Each row is followed by its class number. Each block has new classes, again numbered from 0 up, in any order.
[-290  255  228  127 -186  -41  179  -78  -70 -354  -24 -291  -37   83
    8  403  212   77   35   20 -148  282 -123  -92  321 -125   92   83
   79  -90 -310  169] => 6
[ 340 -126  113  -42   96  -43  -70  -25  148  106   -7  119    8   58
   39 -194   34   86  362   71  166  -27   24   83   32   46  123 -263
    3  102  -24  -78] => 0
[ 325 -355 -334 -215   31 -216 -210  408   57  173  105  410  190  -77
   37 -395  189  -35  596 -280 -235  -32 -125   24   88    6 -371 -307
 -114  167  261  171] => 6
[ 270 -139  -78 -259  485   95 -188   22 -201  -57    8  249  300 -899
   52   42  -85 -380    5 -419 -114   -2 -331 -111   38 -139  741 -364
   17 -135   81 -395] => 1
[ -69   25  176  222   39 -132  158  -11  181  190   31 -372 -410  -34
  280  340  -32  327  365  -55   61  276  301 -300  130  -37  -84   84
  197  225 -182  237] => 5
[ 163  302  424  -47  -67 -417  162  -68   62   48 -292 -281 -433  145
  161  128  345  332  340   12   86   68  266 -133  288  -99   91  -74
  199  136 -212  -12] => 0
[-173  191  353 -337   39 -213 -208   99 -496  226  -91  192 -303  156
 -177 -187  -16 -342 -176  -86   40 -106   56  347 -443  -27 -177  -71
  -65  281  407 -209] => 7
[  65    9  275  193   52 -372   94  -44   72   29   50 -278 -285  186
  347  298  154  437  435    2  191   22  194 -198  332 -193 -140  -61
   -6   -1  -62   18] => 0
[-395  -92  148  298   71   55  376  -56  194   87  242 -465 -165  -22
  304  470  117  361  241  -19  526  280  268 -319  144   30   37  241
  170  101  -67  196] => 3
[  23  311  377   74 -221 -148  218  -50  310  -16 -191 -425 -387  191
   12  144  262  303  200  151   31  307  172  -70  381   61   12   53
  252  190 -142  281] => 1
[-339  165  143  173  110 -241  106   96  -30   86  -35 -475 -347  -56
  230  270   37  243  123  -62  173  149  291 -237  382 -130   -8    9
  127   62  -80  122] => 4
[-317 -148  217  200  183   60   36  100  -75  291  150 -363 -352 -239
  299  391   15  176  541 -361  263  315  337 -582   99  122   19 -346
  101  227  165  425] => 7
[-186  110  183  106   41 -201  -86   99  -69  224 -145 -203 -307   15
  100   53 -152  228  221  -55 -297  106  188 -290  204  -49 -210   62
   -2   67 -132  223] => 1
[ -59 -434  -81    8   17   30 -135  135   86  208   48  218  -45  -47
 -159 -279  -60  -22  142   11  148  -26  145  177   -2  104 -290 -132
 -164  139   54  227] => 1
[ -96  305  -37 -153  -13 -167 -239   81 -293 -153   76 -246  104  -69
 -119  -59   40 -458  -79    4 -243  -41 -192   90  146 -167  117 -169
 -128  -32   57 -138] => 7
[-314  265  -73 -115  121   29  -65  107 -282  101   53 -167  115 -162
 -145  -56  -85 -385 -266  -90  -40   92  -26   94   71   70  160  -53
 -153   60  156  -94] => 7
[ 230  205  -91  -53   89 -233 -259   22 -372  -21   -3  -37   84   63
  242  -76   32 -363   -3  -84 -232 -273  -72   45  142 -222  192 -212
 -112  -93  143 -395] => 2
[ 145 -140  -45   98  186 -217  -26  -16   14  110  -61   50  -92  -55
  379  133  -63  142  484   32  -10 -207  220 -131  -41 -145   69 -182
  -78  125   -5 -215] => 7
[ 535  -19 -182   57   15 -119 -209   26  131  -19    1   83   95  252
  122 -184  -60 -144    7  112 -103 -187   56  255   84   67  166 -195
   22  -63  -43 -145] => 2
[ -22  184  198 -247   59 -182  -16  187 -307   76 -226  171 -136  -90
   14 -325  170 -108  348 -193  -77  -22   18  -17 -166  -29  156 -229
  -32  178 -126 -119] => 0
[ -98 -125  -34   60  -27  -24 -188   19   39  -42  -13   51   20  -70
 -120   50  -97   14  197   10   19   16  190   22 -202   87  -16 -313
  -80   15  -80  208] => 2
[  80  234  431   19  -97 -231  131 -127  155  103  -61 -460 -335  204
   54   27  233  340  348  185  116  190  176 -162  173  -87   35   75
  129  101 -243  140] => 6
[  74  162  485   83  130 -279  118   90  135  100    1 -387 -336  165
  167  174  156  367  241  -47  471  252  168 -178  153 -225   85 -131
  254  134 -108   45] => 0
[ -74 -133   27  158  229   96  -28   35   -9   19   60   87  -83 -241
  200  130 -166  158  226 -260  256  138   91 -256   59   38  211 -249
    6   12  -49  183] => 7
[ 396 -368 -349  121  348   74  143 -161  517   95  262 -131  108 -214
  141  129   40   84 -202   74  252   39    4  221  582  -67  421 -138
   65 -147  198 -107] => 4
[ -81  166  383  -52   26 -197 -162  -16 -183  -11   12 -191  -92   21
  -56  189  173   14  323  -34   98  152   14 -127  113 -271   91 -206
  -20  119  102   80] => 4
[-202  325  252 -231   13   -7 -157  100 -308  -88    8 -267  177 -171
 -286   20  150 -516 -135  -39 -247  152 -187   57  137  -68  270 -162
  -95   26   83 -124] => 6
[ 105  308  480  104 -112 -175  228 -145  173   33 -376 -597 -248  -78
  208  321  387  229  281  162 -294  230  149 -369  700 -195  225   74
  165   94 -320   45] => 6
[ 476 -126 -161  135   32 -273   63  -86  376  107  -40   57  -98  123
  130 -240   68  327  343  167   65 -153  201  -15  352 -125  131 -132
  -21  -61  -86   -5] => 0
[-647  465  -20    4  -61  153   69  155 -448 -216  310 -417  -74  228
   34    8  154 -615 -257  -52  193  -53  -99  196 -168 -219  232  165
 -120  174  215 -311] => 6
[ 354  757  301 -134  164 -466 -410   75  -40  397 -170 -648    5  135
  252 -482 -353 -252   88  277 -291  -36  288 -296 -112 -193  207 -340
  137  158 -189 -376] => 2
[ -91  368  140  151  302 -148 -296  177 -306   23 -161  -64  156 -268
  283  140 -363  -43  165 -288   -4  -63  187 -443 -299  -55  340 -654
  -96 -113  315 -317] => 3
[ 205  120  -97   55  -42 -238 -253  -65   91  -85   11 -187  -98  154
   53 -305  -64 -108  156  167 -329 -284   88  -35  102 -173  130 -408
  -49 -183 -100 -103] => 0
[ -27  374  505   35  -56 -238   68 -102  -65   51 -232 -320 -593  289
  263  151  195  380  398  -12  -64  110  150 -263  340 -126   37   56
  219  139 -261  132] => 2
[-256  208  448   96 -166 -154  275  -42   13  -47 -110 -271 -324   77
  111  279  433  308  269 -167  206  226  268 -167  -18  -40   77   28
  185   90 -264  161] => 2
[-482 -263 -562  428   19  243  171  252  -92 -548   22  385  465 -181
  177  370 -207  186  148 -131  399 -149   32   29 -169  350   52 -237
 -277 -270  -20    1] => 7
[-259  234  434   15   20 -204   -2   19  326   96   87 -837 -318    5
  -99   78  247   20   75  212 -106  218  144  -57  483 -282  136  -60
  123  109  -49  105] => 1
[-514  388 -125   72   23  144 -102  228 -714 -314   36  -96  247 -257
   -6  307 -243 -562 -362 -326    2  122 -153 -147 -249   19  172 -150
 -163  -84   56 -120] => 5
[  24  -15 -311  -39    4  -86 -124   93  120  -35  130  -29  167  141
 -176 -200  -51 -271 -182  175 -211 -179  -16  426  142  102 -106 -146
 -140  -85   94 -201] => 4
[ -52 -118  -90   56   80   46  -72  158  -82    0   80   19   81  -83
  111  -52   45  -95  271 -159   27   -2   -8   58  -44   94   96 -231
  -79   34   26  -38] => 1
[-309  154  333    1  174  123  136   26  -94    0  203 -513 -353  -84
  204  390   30 -172  -11  -52   41  221 -106 -102  324  -27   99  195
  100  211    4  -23] => 7
[   7  374  165  -30  121 -157  -98   24 -131  -81  -10 -384   22 -292
  162   29  152 -191  140 -197  -65   89  -14 -203  114 -262  521 -222
   65  -15 -146 -194] => 0
[ -17  -76 -271    3  316   48 -148  234  -52   56  139  -42  193 -376
   37   60 -432 -331 -202  -64   89  129  -22   87  -24  119  117 -297
  -82   70  204  -54] => 0
[ -56  340   53   13   71  -20  179 -171 -117  -21 -271 -192  252 -211
   37  264 -109  108  -26  187 -133  111  -58 -310  249  -58  216   55
  -76 -102 -224 -195] => 2
[-185  167   77  240   33  -48  255  109   16 -104  -39 -291 -388  159
  281  372   54  230   18  -53  295  107  162  -82  339   -5   12   58
   84   99   59   57] => 5
[ 103  373  347  -10   54  -32  341 -166  338   63  -66 -541 -241  148
   62  123  136  297   45  340  191  137   28 -297  673 -102  207  259
  163   80  -52  -91] => 6
[-290   55   12  -57   -2  -57 -306  218 -453 -112  112  -96  -87 -100
 -115   96  139 -476 -115 -384  -40  137  -38  189   52  -82  108 -278
  -35   53  133  150] => 6
[ 180 -216 -158  -36  114 -209   56  -13  205  130  -79  180   80 -244
  143    7   93  136  221  -42 -165  -32  195   68   71  -22  124  -43
   -2   46  -54  -39] => 5
[-113 -298 -114  -34  -30 -145 -142   26   43 -148  166   60  -55   24
  -37 -148  288  -11  259  -45 -110 -108  -35  311  173 -158   28 -149
  -88  -84  -93  121] => 6
[ 100   57  175   82   -7 -183  159  -80  189  204  134 -344 -336  308
  234   -8  141  219  238  151  188   65  199    0  190  -48  -73  134
  146  148 -102   30] => 2
[ 554 -165 -285   80   61 -210 -112 -161  172  120   29  226 -376  110
  196 -149 -189  190  198  -48  -41 -144  145  124  146   63  -65 -175
   40  -29  -82   70] => 2
[-483  160   15  -56  254  124 -155  169 -384   25  169 -189  271 -368
  -44  274 -134 -504 -215 -257  -53  171 -135   31    3  -16  254 -108
  -51   74  195 -218] => 7
[-218  205  714 -277   80  -59  -89   36 -210   93  108 -374 -139 -201
 -194  207  438 -433  105 -242  124  284   28  144 -158  -92  389 -233
  172  299  108 -167] => 0
[  -2  169  328   73   29 -446   79   41   71  170  -25 -465 -567  215
  215   62  252  363  208  -90  246  139  361 -120  336 -159  -43 -106
  185   67  -80  173] => 6
[  81   14  344  214  -94 -270  138  -94  202  105  -33 -276 -443  175
  206  169  133  461  451   40  260  116  353 -215   72  -47 -119  -25
  148  114 -197  202] => 0
[-277  202   60 -186  229 -100 -283  256 -491   75    3 -173  256 -522
   -3   99  -29 -537 -153 -374 -238   86  -95 -141  123 -105  203 -162
  -82   23  136 -201] => 0
[  52  469  180  199  126  -98  -21  181  -19  -78   90 -576 -547  303
  422  -43 -121  129  105  -69  447   17   79 -239  245 -134   86 -157
  140   96  -29  -78] => 5
[-665    1 -189 -194   77  279  -25  141 -343 -231   99  135  221 -310
 -356  179   97 -535 -318 -199  -29   48 -168  176  256   87  319   18
 -172   35  294   72] => 1
[   6  -90  148  174  267  -24   47   41  268  281  164 -252 -321 -184
   84   41 -194  222  183  -77  532  235  364 -204  -57  -16  139 -283
  106  168   82  175] => 4
[ 510  -93  -75 -266  100 -461 -167   -6  269  239 -129   85   25  -72
  -11 -481  225  -10  250  111 -389 -226   24  134  468 -240   25  -99
   -8   -3  -97 -215] => 3
[-123  332  245  274 -140 -309  355 -154  148 -225  -58 -485 -556  253
  352  462  228  431  267   14  553  223  432 -249  198 -154  160 -118
  320  115 -385  220] => 2
[ 117  320  256   89  -96 -339   11   20 -191  -66  -24 -331 -246  251
  488  158  308  103  534 -181  -57  -27  144 -395   49 -253   52 -114
  164   67 -289  -75] => 2
[ 232   48  -25    6   83  -94 -222   63   19   68  -75  -58 -147  -29
   18 -167 -161   18  322   -3 -156   42   82  -89   48   71  123 -414
  -34   35  -74  153] => 5
[ 406 -116 -181  -26   97 -198 -156   75   91  163  -88   57   95  -85
   36 -170  -30  -20  176   52 -208 -128   58   47  184  -12    6 -188
 -107  -38  -18  -96] => 2

Next block: new classes, numbered from 0 again.
[ 149  482  138  395  365   36  -17 -200  210 -115  418  297 -286  269
 -137  183   82 -490 -421  -71 -315  160   55 -244 -423  484 -448 -175
  209  274 -244 -526] => 1
[-128 -150   16    6  143  -81   83  -19  273  362   59 -119  229 -108
  208  115 -266   62 -210  -64 -180 -132 -322  -24  -22  540   -3 -101
 -256   98  144   10] => 7
[-186 -163  209   66  219 -121  229 -288 -466  497  115  -58  162   65
  112  -34  235 -515  -72  510  -73   42 -275   26 -312  409  291  163
 -194   90    2  568] => 6
[ 333 -246 -607  130 -189   21 -144 -245  301  299 -118  -40   17 -113
  276  -67  253  -55   -8 -158  210  -37 -401  215   69   45  308  140
  -37  184 -362 -594] => 5
[  39  296  217  203  199   91  255 -255   22  -49  155   97   37  145
 -294  352  -56 -450 -158  182 -169  -94   42 -287 -331  725 -140 -509
   32  256  -75 -352] => 4
[-428  -57  349   62   30  -86  144  207 -264 -121  -35   89  317 -274
  192    2   76   51 -163  -53 -372   -5  259 -103  -15  189   90 -299
  198 -131   82 -643] => 5
[ 131 -123 -408   99 -473  167  -30   -7  469  -76 -142  225  487   84
  411   -5 -184   79 -136 -635  125 -182 -465   31  392  227   46 -382
    7  236  -22 -201] => 1
[ 108 -143  184   72   42 -124  -57  -96 -317  642  467   20  327 -183
 -374  232   47   15  -76  146  303  -29  434 -276  180  153    8  356
    8   57  181 -357] => 0
[  -8   17  237 -242  403  214   26 -241  -22   63   79  175    4  171
 -266  334  -67 -450 -289  -34 -206  117 -196 -228  -82  492 -332 -390
  -30   76  -63   -4] => 6
[-673  -32  382  380  -32 -127   73   22 -495 -114  281 -129 -238 -187
  -63 -136  203 -279  -71 -387 -481  383   70 -438 -158 -188  -89  -37
  154    1   -2  172] => 2
[  90  350 -122  -90  764  -11   50 -288   78   55  357 -292 -102  177
 -316  128   48 -341 -190  114  -78  250  152 -276 -460  204 -184 -119
   59  137 -263   97] => 2
[  17  114  518 -474  203  -24 -332  -68 -187  130  -49 -121   90  -79
   94  -53  294   39 -140  151  328  -54  436  -21  -84   41  240  158
 -294 -142  390  408] => 4
[-395   52  131  -11 -272  -74  153   62 -141  -18  -57 -221  -53 -236
 -240  -70 -267 -207 -476 -119 -721  398  -71 -493 -264  -24 -288 -597
  433   30    0 -391] => 1
[ 140  129 -506 -175 -279  138  -29  -58  570 -301  -24 -105 -157  105
  -20  -60  -46 -124  197 -724  106  -94 -215  306   44 -150   20 -332
   66   55 -548 -137] => 4
[ 423  222 -425 -225 -406  -44 -363 -221  801 -218 -220   98 -286   72
  471  -15 -401  -38   47 -384  370 -410 -251   46   81 -111  359 -160
   30  228 -530  351] => 0
[-314  -37  138  -51  -99  190   67  288 -208 -440 -184  271 -197 -104
 -319  138   21   54   52 -414 -508  285  364 -337  430 -491   62 -491
  400 -160  -57 -366] => 5
[-161  146   60  182  590   44  191  -82  -76  188  499 -170  374  154
 -158  278  -81 -341 -454  189 -388  397 -164 -400 -108  317 -476 -281
  116  168  -21 -215] => 2
[ 391 -230 -532 -150 -312   25 -144 -163  293    4 -181  152  152 -138
   94    5 -138  -20  113 -162  481 -268  -65   44  346   50  354 -214
  116  218 -336 -520] => 7
[ -16  -76  202 -129  238  -43  465  -35 -249  352  -12 -178   34  -73
    2 -180  -27  -51 -141  398   88 -198 -347   47 -278  646  431 -270
 -217   82  196  382] => 5
[-609  -34  102   18  182   35   48  144 -240 -392 -402    0 -389   48
  -76  -30  143 -353  -76 -115 -464  275  189 -238 -269 -344  257 -439
  226 -249 -185 -105] => 4
[-214 -137   76  -45  374  -96  253  -95 -112  522  268 -102  589   35
  148    2 -330  -89 -191   72  -39  -79 -300   29 -156  477   67   19
 -242  198  170  150] => 5
[-514   54  344  -11   52   60  268   81 -564  -76 -215 -213 -158 -209
 -224   33  133 -315 -201  -33 -730  374  389 -615 -140 -296  369 -567
  265   73 -164  -47] => 6
[-487  -81  186  181 -212   36  173   16 -455 -247 -121  111  254  -39
  154 -256  191 -130  -55 -387 -503  355   97 -233  451 -264  202 -219
    1 -226   77 -103] => 4
[ 176  286  401  -55  119 -154  -59 -118    6   64  253   54 -151  139
  302   15  135  158 -337   59  199 -188 -121   -7  103  218 -231  181
  -87 -431  -28 -115] => 4
[-342  -85  145 -210  218   95  -41  163 -316 -314  -12 -113 -304 -237
 -147  -40    5 -193 -266   25 -424  230  232 -344 -113 -154    9 -569
  333   99 -201  -33] => 0
[ -40  315  430  108  147   17   13 -157 -360  331   49  -68  386   28
  123   35  259 -191 -388  132  171  154  157 -132  208    7   90  154
 -139  -41   96  241] => 6
[-296  148  303  147   54  -72  573  -24 -184  360  -50  200  242  118
    6   55  -97 -193 -199  222 -332  -86 -393   93 -330  689   70   83
 -160 -205  271  569] => 4
[  60 -363   83 -379  170  -69  -10  -22   68  145   86 -116  646   -5
  197   42 -154  -86  -64 -295  545  -87 -449 -169  414  169  357 -493
  -78   20  -80 -208] => 6
[ 189 -200  -97 -392 -136 -102 -239  -95  243  116  167   94  178  -78
   74  -36 -331 -142  -61 -237  524 -213 -240 -103  269  182  283 -330
   33  140 -105   55] => 3
[ 188  117 -457  218 -320  -10   35 -144  342 -262  -80  304  -31  125
   48  165 -221   18  204 -238  175 -386 -326  148  -75  186   35   16
   44   31 -278  174] => 1
[  76  318  203 -119  451   28  -22 -140  298  -14  296  -78   16  231
 -224  124 -364 -422 -239  -41   55  128  172 -315 -369  302 -405 -169
  -11  228 -123 -123] => 0
[ 289  134  -27 -208  184  136  -41 -145  161 -177  281  237 -486  170
 -428  273   27 -203  -57  -86 -121   28 -227 -283 -397  366 -310 -188
  154  113  -58  122] => 0
[ 172  122  -48  103  257  166   45 -144   45  199  510  100  108   20
 -278  328  211 -261 -153  173 -119  -40  102 -170 -260  709 -231 -147
  -33  303  123 -320] => 6
[ 108   -3    2  -43  403  -25 -319 -348  233  -26  -28 -116   12 -157
  207   93 -103 -405 -300  298  -87  202  155 -317  126  255 -150  -58
 -120  124 -321 -263] => 7
[-369   47  180  204  -23  -19  181  -18 -173  166   81  -92  427   54
   77   67 -267 -135 -153 -106   23 -192 -114  -31 -103  342  -17  -96
 -233  168   81  597] => 3
[-543 -186  185   60  149   13 -130  178 -359 -323 -170  127 -587  -29
 -228  -28   82 -323 -133 -331 -545  526   52 -531  -26 -594  143 -403
  396  -12 -163   57] => 3
[  24   33 -190  -88 -396   83  119  -66  344   89   72  169  544   56
   58  234 -805  -85 -246 -524   65 -354 -382 -208  358  308   68 -523
  -90  213 -151   -8] => 1
[   7  -37   57  176  327 -118  279  -26  -90  169   13 -104  364  112
  -48  142   53   76  -12  244   26 -144 -410  167 -263  490   97  -35
 -127  154   60  803] => 1
[-548   -4  315 -184   83  -29  -85  -15  -65  -97 -227 -164 -142  -70
 -118 -183 -143 -573   25  -80 -237  388  634 -369  269 -337  404 -452
   58 -120  -39  368] => 0
[ 231 -151 -578 -157  -31   34 -282 -222  532 -150 -421 -164 -207  -37
  339  104 -196   89   93 -213  326 -176 -423  -43  140 -214  333 -364
   66  134 -378 -271] => 0
[ 253  -26 -673 -172    2  119 -162  -76  523 -140 -126   69   44  104
  190   24 -323  132  -50 -711  157   12 -349   79  434 -416  -55  -70
   97   64 -563 -316] => 7
[-214   74  118   19    9 -216  148 -151 -102  265 -405 -229  228   50
 -199   15 -322 -172 -272  137  -64   62 -487  -61 -496  156  129  -36
  -70   34  -24  899] => 5
[ 180  -62 -451 -181 -316   65 -264  -36  359 -156 -140  110 -263  -25
  164 -135   28  -60   28 -238  267 -130  -53   62  151 -124  319 -425
  311  184 -188  -77] => 0
[  66  191   94   87  364 -117  285 -268  -82   75 -230    9  236  311
 -521  405 -238 -151 -220  429 -309  141 -111 -416 -310  406 -244 -264
  151  -33  -25  477] => 2
[  67  273  375   47  -58 -138 -139 -281 -434  330    6  -28  287 -151
  134  -87   84   33 -284  188  215   68  367  -49  381 -223  104  344
  -75  -66   66   68] => 2
[ 221  -97 -508  -10 -215  183    1  -16  455  -36  105  -30   -4  138
  246   71  -46   10   13 -385  104 -210 -316  -13  445   53  313 -572
    0  261 -283  -51] => 2
[ -68 -139 -364  -59  214  138  102  -82   61  198   26 -153 -123   16
  121   86  206 -162 -155  100 -143  -18 -544   69 -342  322  140 -174
 -167  -23    3 -202] => 6
[-198 -322   46 -198  169  -22  100  -18 -379  308  425  168  132  -62
  243 -242  251 -115  -68  186  117 -189 -275  296 -198  589  113   41
  -33   76  329  430] => 0
[-638 -145  111  129 -191  109  181  108 -457 -251  151  -34  -67 -115
   -8 -191  179 -404  -67 -194 -665  399  232 -495  -40  -99    4 -333
  121   14  135 -102] => 7
[ 410  241  -95  -81 -132   27  -43 -186 -190  459  178   49  -80  -72
 -204  161  303  166 -201  133  221 -115  265    7  163  -29  100  322
    2 -192  -37 -411] => 3
[ 270  -18  -93 -159  422  319  -58  -38    4 -192   99   55 -135  152
 -208  285  328 -154  -82   -6 -106  215 -106 -187 -201   58 -147 -176
  -45  124  -60 -633] => 0
[-416  -74  224 -219  505 -174   66 -130 -317  110 -448 -623  -63 -187
 -170 -232 -281 -345 -457  221 -514  459  424 -539 -353 -245   62 -450
  198  115 -476   52] => 6
[ 162 -281 -271    3 -379   11   20  -25   97 -124  -29  412  -84   61
  144 -131  -75   99  159 -584  151  -85 -420    3  316 -116   64  -29
  227   77 -197  -99] => 2
[  33   73  142 -148  753 -108  -18 -254   45  -78  -29 -138 -116   19
 -308  281 -226 -346 -160  254 -194  167  109 -391 -495  233 -188 -184
  157  151 -476  -86] => 5
[-408   66  202  -20  249  144  149   14 -368 -162 -465 -174 -460  -87
  330 -159  213 -285 -281  326 -541  304  240 -240   56 -367  307 -545
  238  -46 -233 -219] => 6
[-439   37  134  -58   97    5   80   67 -329 -187 -461  131 -295  -35
 -137   92  103 -219 -206  160 -695  264  390 -354 -178 -212  238 -617
  534   31  -49  -53] => 7
[-480 -270   27 -269  -99  179   59   83 -429  -27  -17  127 -430 -284
 -240  -93  115 -316  100 -132 -357  104  410 -170   46 -171  407 -517
  307   65   25 -224] => 5
[ 179   36  159 -226  665   10 -226 -102  426  -39   31 -236  294   70
 -248  244 -367 -111 -228 -131  -45  161  200 -347 -317  336 -395 -150
 -170  357 -150  -67] => 0
[ 181  398   79   43  486  177   29 -122  182 -242   60   70  -71  296
 -283  413 -159 -256 -186  195   60  -83   28 -206 -263  315 -134 -408
  -82  122 -100 -391] => 5
[ 128   56  413  -14  143 -141 -159 -156 -135  297   58 -102  -94 -264
  111 -275   49  158 -124   93  331   48  505  -48  336   -8   12  160
   11   52  161 -422] => 0
[ 436   15 -330 -126 -128   23   14 -180  468   21   89   13  188   -7
  110   43  -35   14   97 -314  499 -189 -519  125  258  276  192 -307
   73  160 -231 -192] => 5
[-591  218   -2   84 -132  -49   46  -66 -441 -368 -191 -216 -149 -318
 -192 -191 -119 -238 -102 -165 -617  320  604 -473  -23 -469  245 -348
  252  -83 -235   85] => 0
[ 131  -28 -138 -233 -192  170    3   60  346 -173  -72   91  148    3
  318  -85  -39 -100  110 -448  208 -138   -4    3  423   17  472 -492
  -43  250 -121 -133] => 7
[ 290  -15 -579 -276  139  -10  -72 -188  380   42 -212  252  -36  -60
  -22  200 -385  157 -153 -394  209 -277 -319  -57   52  111  134 -259
  310    4 -469 -433] => 6
